Below is a small trained network, with its code and all its weights. Each question gives an input and a target symbol and asks what happens when units are switched off, that is, made to give their printed mean instead of their output.

import numpy as np


def w(rows, s, z=0):
    codes = np.array(rows[::2]) - 128.0
    scale = np.full(codes.shape[1], s)
    scale[-1] = z or s
    return codes * scale


def f(y):
    return np.maximum(y, 0)


def softmax(a):
    e = np.exp(a - a.max(-1, keepdims=True))
    return e / e.sum(-1, keepdims=True)


def log_softmax(a):
    a = a - a.max(-1, keepdims=True)
    return a - np.log(np.exp(a).sum(-1, keepdims=True))


def net(x, mask):
    ids = ['γδεζηθλξπστψω'.index(c) for c in x.split()]
    T = len(ids)
    res = E[ids] + P[:T]
    r = res
    for j in range(2):
        rows = slice(4 * j, 4 * j + 4)
        q, k, v = (r @ M[0][rows].T for M in (Q, K, V))
        z = softmax(np.where(np.tri(T) > 0, q @ k.T / 4**0.5, -1e9)) @ v
        o = O[0][rows]
        res = res + np.where(mask[j], z, o[:, -1]) @ o[:, :-1]
    y = f(res @ A[0][:, :-1].T + A[0][:, -1])
    res = res + np.where(mask[2:6], y, B[0][:, -1]) @ B[0][:, :-1]
    return log_softmax(res[-1] @ U[:, :-1].T + U[:, -1])


Q, K, V, O, A, B = {}, {}, {}, {}, {}, {}
E = w([
[78,153,31,93,133,169,138],'γ',
[187,143,207,142,126,73,110],'δ',
[166,130,189,100,217,52,104],'ε',
[149,165,173,188,201,24,23],'ζ',
[84,111,11,180,177,98,8],'η',
[79,73,19,114,95,182,91],'θ',
[119,173,74,194,75,156,68],'λ',
[201,110,154,139,84,146,127],'ξ',
[90,127,62,47,237,178,151],'π',
[75,187,73,159,227,128,62],'σ',
[198,108,167,226,86,114,36],'τ',
[130,21,92,85,180,191,117],'ψ',
[181,135,171,79,209,180,179],'ω',
],0.017)
P = w([
[16,116,176,91,119,163,98],'0',
[175,151,81,24,101,117,33],'1',
[182,99,38,171,146,73,143],'2',
[82,105,151,189,141,194,141],'3',
[196,157,108,51,114,186,31],'4',
[197,100,67,200,164,138,150],'5',
[96,106,171,232,159,253,152],'6',
[215,160,132,59,155,246,36],'7',
[221,94,96,218,201,192,167],'8',
],0.018)
Q[0] = w([
[118,105,138,148,55,132,78],'H1',
[135,32,92,87,100,197,187],'H1',
[137,144,139,76,138,163,81],'H1',
[205,54,220,133,151,127,144],'H1',
[40,124,177,121,83,108,155],'H2',
[255,126,18,188,168,80,153],'H2',
[121,167,159,85,86,154,78],'H2',
[229,124,54,112,181,130,82],'H2',
],0.016)
K[0] = w([
[136,105,126,159,5,128,81],'H1',
[126,90,100,100,91,160,173],'H1',
[164,166,122,47,140,162,75],'H1',
[177,63,204,105,113,103,148],'H1',
[102,146,98,75,64,49,118],'H2',
[169,115,129,134,160,187,96],'H2',
[85,104,132,139,108,81,150],'H2',
[134,143,139,179,153,198,107],'H2',
],0.017)
V[0] = w([
[167,141,133,102,156,79,118],'H1',
[168,114,127,163,99,132,115],'H1',
[129,114,168,165,143,141,188],'H1',
[93,111,140,117,110,101,152],'H1',
[136,139,168,121,250,89,122],'H2',
[162,22,188,162,119,98,51],'H2',
[141,19,117,80,142,156,149],'H2',
[84,94,68,152,168,130,44],'H2',
],0.016)
O[0] = w([
[116,112,82,118,104,191,142,155],'H1',
[103,141,118,88,181,139,154,136],'H1',
[88,133,90,149,135,94,80,79],'H1',
[100,127,134,147,174,149,132,27],'H1',
[135,183,184,127,121,58,195,246],'H2',
[107,128,50,164,118,87,166,157],'H2',
[167,12,160,175,61,75,112,167],'H2',
[130,118,123,158,248,51,109,252],'H2',
],0.015,0.014)
A[0] = w([
[181,104,156,51,56,151,75,130],'N1',
[67,81,149,230,134,113,178,234],'N2',
[133,170,160,1,49,103,77,3],'N3',
[136,108,147,232,208,146,165,96],'N4',
],0.0088,0.0061)
B[0] = w([
[9,95,33,166,139,85,137,194],'N1',
[106,157,128,49,130,174,67,232],'N2',
[187,77,150,21,188,139,197,161],'N3',
[102,38,115,118,63,194,177,254],'N4',
],0.012,0.023)
U = w([
[122,103,137,117,166,65,99,18],'γ',
[158,119,149,87,163,136,104,106],'δ',
[150,131,113,68,136,140,80,121],'ε',
[124,131,123,134,144,115,138,139],'ζ',
[120,94,121,147,152,117,112,52],'η',
[70,118,143,91,154,111,73,178],'θ',
[135,121,153,111,104,250,163,192],'λ',
[182,128,99,118,111,143,102,193],'ξ',
[197,94,159,126,116,155,144,142],'π',
[138,89,159,193,158,142,176,108],'σ',
[104,116,98,143,108,147,132,52],'τ',
[146,93,125,87,108,141,126,11],'ψ',
[126,104,133,183,95,86,139,239],'ω',
],0.013,0.011)

Each question gives the input, a string of symbols that net reads in full, and the target symbol t.
The units are the heads (4 rows each of Q, K, V and O) and the neurons (one row each of A and B). Each row of codes is followed by its name. A weight is (code - 128) times the scale printed after its matrix; where a second scale follows, it is the last column's (O, A, B and U).
mask holds one flag per unit, heads first, then neurons. A switched-off unit (its flag False) gives its mean, the last column of its rows in O or B, instead of its output. The means were averaged over made-up inputs and are rounded, as every weight is.
A unit's drop is (log p(t) with every unit on - log p(t) with that unit switched off) / (log p(t) with every unit on - log p(t) with every unit switched off).
The circuit of an input: a set's keep is (log p(t) with only the set's units on - log p(t) with every unit switched off) / (log p(t) with every unit on - log p(t) with every unit switched off). Starting from all 6 units, units are removed one at a time, each time the one whose removal leaves the highest keep (on an exact tie, the one counted first), for as long as the keep stays at least 0.8.
units of the circuit, in order: the units of the circuit, biggest drop first
unit that matters most: the unit with the biggest drop
k most important neurons: the k neurons with the biggest drops, biggest first
heads that matter: for each layer, one digit per head in row order, 1 if its drop is at least 0.15 and else 0, layers parted by /
input θ γ θ λ ξ, target ε: units of the circuit, in order	(H2)
input δ π σ ω γ ε γ τ, target θ: units of the circuit, in order	(N1 H2)
input ψ η π η η σ η, target λ: heads that matter	00
input ω ε δ ξ ω π σ, target θ: heads that matter	10
input ω ζ ε ζ δ ε λ σ γ, target σ: units of the circuit, in order	(H2 N4 N2)
input τ ω ω ω ζ η π ε, target γ: heads that matter	01
input τ ξ ψ ω ε, target ψ: units of the circuit, in order	(N3 N1 H2)
input λ ξ θ π π δ, target π: heads that matter	01
input ω ε ω η ω ω η δ ζ, target η: heads that matter	11
input ζ π ξ η ζ, target σ: heads that matter	11
input ω ω ε σ ψ, target δ: heads that matter	01
input σ π γ ε σ, target π: units of the circuit, in order	(H1 N2)
input ζ ξ π ζ σ ξ σ, target λ: heads that matter	00
input ψ ω τ ζ ε ε ζ ω, target ζ: heads that matter	01
input ω λ σ ω η, target ψ: heads that matter	11
input θ ε ζ ζ, target λ: units of the circuit, in order	(N1 H1)
input ξ σ ω η η γ ε, target θ: unit that matters most	H1
input ω ε π ε γ τ ω δ, target ψ: 2 most important neurons	(N3 N1)
input τ ξ ω σ ζ ψ, target ψ: units of the circuit, in order	(N2 N4 H2)
input ω τ τ ε ζ π γ, target θ: unit that matters most	H1
